Here is a tiny trained network, its code and every weight. The questions are about switching its units off for an input and a class, where a switched-off unit gives its printed mean instead of its output.

import numpy as np


def w(rows, s, z=0):
    codes = np.array(rows[::2]) - 128.0
    scale = np.full(codes.shape[1], s)
    scale[-1] = z or s
    return codes * scale


def f(y):
    return np.maximum(y, 0)


def log_softmax(a):
    a = a - a.max(-1, keepdims=True)
    return a - np.log(np.exp(a).sum(-1, keepdims=True))


def net(x, mask):
    res = np.array(x, float).reshape(1, 8) / 4 @ E
    y = f(res @ A[0][:, :-1].T + A[0][:, -1])
    res = res + np.where(mask, y, B[0][:, -1]) @ B[0][:, :-1]
    return log_softmax(res[-1] @ U[:, :-1].T + U[:, -1])


A, B = {}, {}
E = w([
[82,104,114,255,99,60,108,139],'x0',
[108,169,112,134,97,79,163,38],'x1',
[68,165,135,114,172,63,97,153],'x2',
[70,83,204,142,100,134,179,132],'x3',
[99,52,117,78,198,82,115,107],'x4',
[163,28,145,67,143,88,87,131],'x5',
[76,167,140,134,91,43,105,138],'x6',
[127,87,151,155,211,148,88,127],'x7',
],0.011)
A[0] = w([
[120,144,92,221,233,107,86,2,132],'neuron 0',
[151,218,88,137,109,145,183,165,158],'neuron 1',
[123,50,55,181,127,137,134,62,231],'neuron 2',
[167,140,62,127,174,94,49,217,79],'neuron 3',
[213,143,58,24,84,116,137,43,100],'neuron 4',
[74,163,105,35,246,92,134,54,3],'neuron 5',
],0.018,0.005)
B[0] = w([
[64,134,200,114,49,152,22,8,220],'neuron 0',
[134,158,129,215,121,189,58,77,221],'neuron 1',
[167,54,87,206,134,173,126,55,203],'neuron 2',
[180,112,81,99,203,94,116,153,209],'neuron 3',
[61,101,138,194,106,149,177,81,254],'neuron 4',
[124,89,72,129,225,82,213,193,252],'neuron 5',
],0.013,0.022)
U = w([
[186,67,206,34,128,192,143,132,31],'0',
[177,239,83,133,136,253,176,146,107],'1',
[42,135,98,142,123,2,113,114,66],'2',
[58,134,112,195,82,139,149,85,229],'3',
[151,43,103,123,190,135,161,117,145],'4',
[146,188,69,156,113,54,75,156,40],'5',
[139,134,87,59,131,82,68,120,2],'6',
[180,94,103,97,188,165,56,90,146],'7',
],0.0097,0.0088)

Each question gives the input, the list of numbers given to net, and the class t.
The units are the neurons (one row each of A and B). Each row of codes is followed by its name. A weight is (code - 128) times the scale printed after its matrix; where a second scale follows, it is the last column's (A, B and U).
mask holds one flag per neuron, in row order. A switched-off neuron (its flag False) gives its mean, the last column of its row in B, instead of its output. The means were averaged over made-up inputs and are rounded, as every weight is.
A unit's drop is (log p(t) with every unit on - log p(t) with that unit switched off) / (log p(t) with every unit on - log p(t) with every unit switched off).
The circuit of an input: a set's keep is (log p(t) with only the set's units on - log p(t) with every unit switched off) / (log p(t) with every unit on - log p(t) with every unit switched off). Starting from all 6 units, units are removed one at a time, each time the one whose removal leaves the highest keep (on an exact tie, the one counted first), for as long as the keep stays at least 0.8.
units of the circuit, in order: the units of the circuit, biggest drop first
k most important neurons: the k neurons with the biggest drops, biggest first
drop when u is switched off: that unit's drop, to one decimal
input [-4,-3,8,-3,-5,8,1,8], class 4: units of the circuit, in order	[neuron 5]
input [-5,0,7,-5,0,1,4,-6], class 4: 3 most important neurons	[neuron 5; neuron 0; neuron 3]
input [-6,-4,3,-2,-6,2,-6,-1], class 1: units of the circuit, in order	[neuron 0; neuron 5]
input [7,-6,1,7,4,-1,-5,6], class 7: 3 most important neurons	[neuron 4; neuron 5; neuron 2]
input [8,-6,7,8,7,6,6,6], class 7: 4 most important neurons	[neuron 4; neuron 3; neuron 0; neuron 5]
input [-1,-8,-8,5,-7,3,-5,1], class 0: units of the circuit, in order	[neuron 5; neuron 1; neuron 4]
input [5,-6,5,2,7,3,5,7], class 7: units of the circuit, in order	[neuron 0; neuron 3]
input [6,-5,-7,5,-1,-2,-2,5], class 4: 3 most important neurons	[neuron 4; neuron 0; neuron 1]
input [3,3,0,-3,6,0,7,-5], class 2: 3 most important neurons	[neuron 1; neuron 4; neuron 5]
input [8,-5,-4,-5,-7,1,5,1], class 5: 2 most important neurons	[neuron 0; neuron 4]
input [-3,-4,1,5,2,0,-2,-2], class 0: 3 most important neurons	[neuron 5; neuron 4; neuron 1]
input [7,-7,4,-4,8,-6,0,3], class 7: units of the circuit, in order	[neuron 3; neuron 0]
input [4,3,8,-5,7,6,-3,-5], class 4: 2 most important neurons	[neuron 5; neuron 3]
input [-1,-1,4,-8,-1,-1,7,2], class 7: units of the circuit, in order	[neuron 3]
input [6,-5,0,6,-3,8,3,5], class 4: 2 most important neurons	[neuron 0; neuron 1]
input [-2,-4,8,-2,-2,-5,3,5], class 7: 2 most important neurons	[neuron 4; neuron 3]
input [-8,-2,1,8,-8,4,5,-3], class 1: 3 most important neurons	[neuron 0; neuron 4; neuron 2]
input [-3,-4,-2,8,-8,4,5,8], class 0: units of the circuit, in order	[neuron 4; neuron 5; neuron 1]
input [-3,-2,8,-7,-2,8,-6,-3], class 4: drop when neuron 2 is switched off	0.0
input [1,-3,3,2,-8,2,2,6], class 4: drop when neuron 0 is switched off	1.5
input [1,-8,-5,-3,-7,-3,-2,1], class 1: drop when neuron 0 is switched off	0.2
